Here is a tiny trained network, its code and every weight. The questions are about switching its units off for an input and a target symbol, where a switched-off unit gives its printed mean instead of its output.

import numpy as np


def w(rows, s, z=0):
    codes = np.array(rows[::2]) - 128.0
    scale = np.full(codes.shape[1], s)
    scale[-1] = z or s
    return codes * scale


def f(y):
    return np.maximum(y, 0)


def softmax(a):
    e = np.exp(a - a.max(-1, keepdims=True))
    return e / e.sum(-1, keepdims=True)


def log_softmax(a):
    a = a - a.max(-1, keepdims=True)
    return a - np.log(np.exp(a).sum(-1, keepdims=True))


def net(x, mask):
    ids = ['βγεζηλμπστω'.index(c) for c in x.split()]
    T = len(ids)
    res = E[ids] + P[:T]
    r = res
    for j in range(2):
        rows = slice(3 * j, 3 * j + 3)
        q, k, v = (r @ M[0][rows].T for M in (Q, K, V))
        z = softmax(np.where(np.tri(T) > 0, q @ k.T / 3**0.5, -1e9)) @ v
        o = O[0][rows]
        res = res + np.where(mask[j], z, o[:, -1]) @ o[:, :-1]
    y = f(res @ A[0][:, :-1].T + A[0][:, -1])
    res = res + np.where(mask[2:18], y, B[0][:, -1]) @ B[0][:, :-1]
    return log_softmax(res[-1] @ U[:, :-1].T + U[:, -1])


Q, K, V, O, A, B = {}, {}, {}, {}, {}, {}
E = w([
[205,99,101],'β',
[155,139,99],'γ',
[145,215,44],'ε',
[249,192,33],'ζ',
[157,57,170],'η',
[103,101,129],'λ',
[60,118,31],'μ',
[143,77,132],'π',
[131,234,54],'σ',
[94,24,174],'τ',
[49,125,157],'ω',
],0.014)
P = w([
[83,125,155],'0',
[8,148,48],'1',
[140,151,158],'2',
[57,114,59],'3',
[150,172,156],'4',
[109,104,60],'5',
[151,174,157],'6',
[103,93,70],'7',
[155,176,155],'8',
[107,81,71],'9',
[153,177,155],'10',
[167,85,66],'11',
[153,175,156],'12',
[135,72,79],'13',
],0.016)
Q[0] = w([
[38,208,50],'head 1',
[194,111,117],'head 1',
[97,118,159],'head 1',
[99,68,158],'head 2',
[129,190,152],'head 2',
[3,168,110],'head 2',
],0.0075)
K[0] = w([
[31,164,161],'head 1',
[222,56,136],'head 1',
[255,140,213],'head 1',
[44,184,139],'head 2',
[164,175,133],'head 2',
[175,53,128],'head 2',
],0.0076)
V[0] = w([
[151,136,254],'head 1',
[180,253,171],'head 1',
[148,83,136],'head 1',
[102,65,44],'head 2',
[240,126,71],'head 2',
[145,10,96],'head 2',
],0.0095)
O[0] = w([
[241,96,173,65],'head 1',
[165,154,104,2],'head 1',
[30,111,255,144],'head 1',
[90,183,68,217],'head 2',
[238,160,92,68],'head 2',
[55,84,154,197],'head 2',
],0.0061,0.0065)
A[0] = w([
[175,145,208,109],'neuron 1',
[159,168,36,93],'neuron 2',
[207,96,182,115],'neuron 3',
[105,63,10,208],'neuron 4',
[136,151,185,224],'neuron 5',
[112,225,82,115],'neuron 6',
[83,69,100,2],'neuron 7',
[136,63,246,139],'neuron 8',
[182,127,226,92],'neuron 9',
[131,99,190,118],'neuron 10',
[109,170,164,102],'neuron 11',
[172,152,184,216],'neuron 12',
[166,106,113,147],'neuron 13',
[147,94,101,225],'neuron 14',
[171,100,175,126],'neuron 15',
[27,79,102,226],'neuron 16',
],0.012,0.0074)
B[0] = w([
[30,104,72,136],'neuron 1',
[146,94,171,154],'neuron 2',
[103,72,170,135],'neuron 3',
[102,149,208,210],'neuron 4',
[171,169,2,152],'neuron 5',
[131,60,142,156],'neuron 6',
[179,47,71,161],'neuron 7',
[161,125,83,176],'neuron 8',
[79,70,74,138],'neuron 9',
[114,116,146,148],'neuron 10',
[60,30,26,132],'neuron 11',
[108,192,89,148],'neuron 12',
[114,94,170,135],'neuron 13',
[45,127,172,163],'neuron 14',
[91,127,83,137],'neuron 15',
[198,173,144,251],'neuron 16',
],0.0075,0.022)
U = w([
[117,50,246,165],'β',
[174,45,108,39],'γ',
[116,126,142,42],'ε',
[114,180,112,154],'ζ',
[125,177,113,173],'η',
[9,195,220,239],'λ',
[162,127,156,47],'μ',
[121,128,152,17],'π',
[254,200,138,237],'σ',
[90,115,138,2],'τ',
[9,100,44,176],'ω',
],0.0097,0.0045)

Each question gives the input, a string of symbols that net reads in full, and the target symbol t.
The units are the heads (3 rows each of Q, K, V and O) and the neurons (one row each of A and B). Each row of codes is followed by its name. A weight is (code - 128) times the scale printed after its matrix; where a second scale follows, it is the last column's (O, A, B and U).
mask holds one flag per unit, heads first, then neurons. A switched-off unit (its flag False) gives its mean, the last column of its rows in O or B, instead of its output. The means were averaged over made-up inputs and are rounded, as every weight is.
A unit's drop is (log p(t) with every unit on - log p(t) with that unit switched off) / (log p(t) with every unit on - log p(t) with every unit switched off).
The circuit of an input: a set's keep is (log p(t) with only the set's units on - log p(t) with every unit switched off) / (log p(t) with every unit on - log p(t) with every unit switched off). Starting from the 12 units with the biggest drops (on a tie, the unit counted first), units are removed one at a time, each time the one whose removal leaves the highest keep (on an exact tie, the one counted first), for as long as the keep stays at least 0.8.
circuit, biggest first: the units of the circuit, biggest drop first
k most important neurons: the k neurons with the biggest drops, biggest first
which heads matter: for each layer, one digit per head in row order, 1 if its drop is at least 0.15 and else 0, layers parted by /
drop when u is switched off: that unit's drop, to one decimal
input η ζ η ζ, target β: 3 most important neurons	(neuron 2; neuron 6; neuron 4)
input ζ μ τ ζ τ σ, target λ: which heads matter	10
input η η τ, target ω: which heads matter	10
input η τ ε σ, target λ: which heads matter	00
input ζ μ ε μ η τ, target λ: circuit, biggest first	(neuron 4; head 2)
input η η τ π τ ε, target λ: most important neuron	(neuron 4)
input ε σ π μ η π ζ τ, target λ: circuit, biggest first	(neuron 4; neuron 6)
input β η π σ β τ τ σ γ β, target λ: circuit, biggest first	(neuron 4; neuron 14; neuron 8)
input η λ λ β τ σ λ τ η τ η τ π, target ω: 2 most important neurons	(neuron 16; neuron 4)
input η τ τ τ τ τ ε, target ω: which heads matter	00
input π η τ η τ π, target β: circuit, biggest first	(neuron 5; neuron 4)
input η π λ ζ, target λ: circuit, biggest first	(neuron 4; neuron 7; neuron 8)
input τ ζ η π, target λ: 2 most important neurons	(neuron 4; neuron 8)
input σ ζ γ ζ σ γ, target β: 2 most important neurons	(neuron 2; neuron 6)
input π β τ τ, target β: circuit, biggest first	(neuron 7; neuron 4; neuron 5)
input η ζ τ η β ζ μ λ τ η τ ω, target λ: which heads matter	00
input τ π μ ε γ η τ τ σ, target ω: 3 most important neurons	(neuron 16; neuron 11; neuron 4)
input σ β γ τ η π τ ζ, target λ: which heads matter	00
input ε π ζ η, target λ: circuit, biggest first	(neuron 4; neuron 8; head 1)
input τ τ η τ η τ π π, target β: 4 most important neurons	(neuron 5; neuron 7; neuron 4; neuron 12)
input λ τ η, target ω: which heads matter	10
input β π γ β ε τ η σ τ ε ζ ε, target β: 2 most important neurons	(neuron 2; neuron 6)
input γ ω ε μ ε λ γ η, target λ: drop when head 1 is switched off	0.2
input μ τ η η η τ π, target ω: drop when head 1 is switched off	0.4
input τ η τ η π λ β τ τ η η τ β, target ω: drop when neuron 2 is switched off	0.0
input π ζ τ γ π σ τ ζ τ π τ ω σ μ, target λ: drop when neuron 14 is switched off	0.1
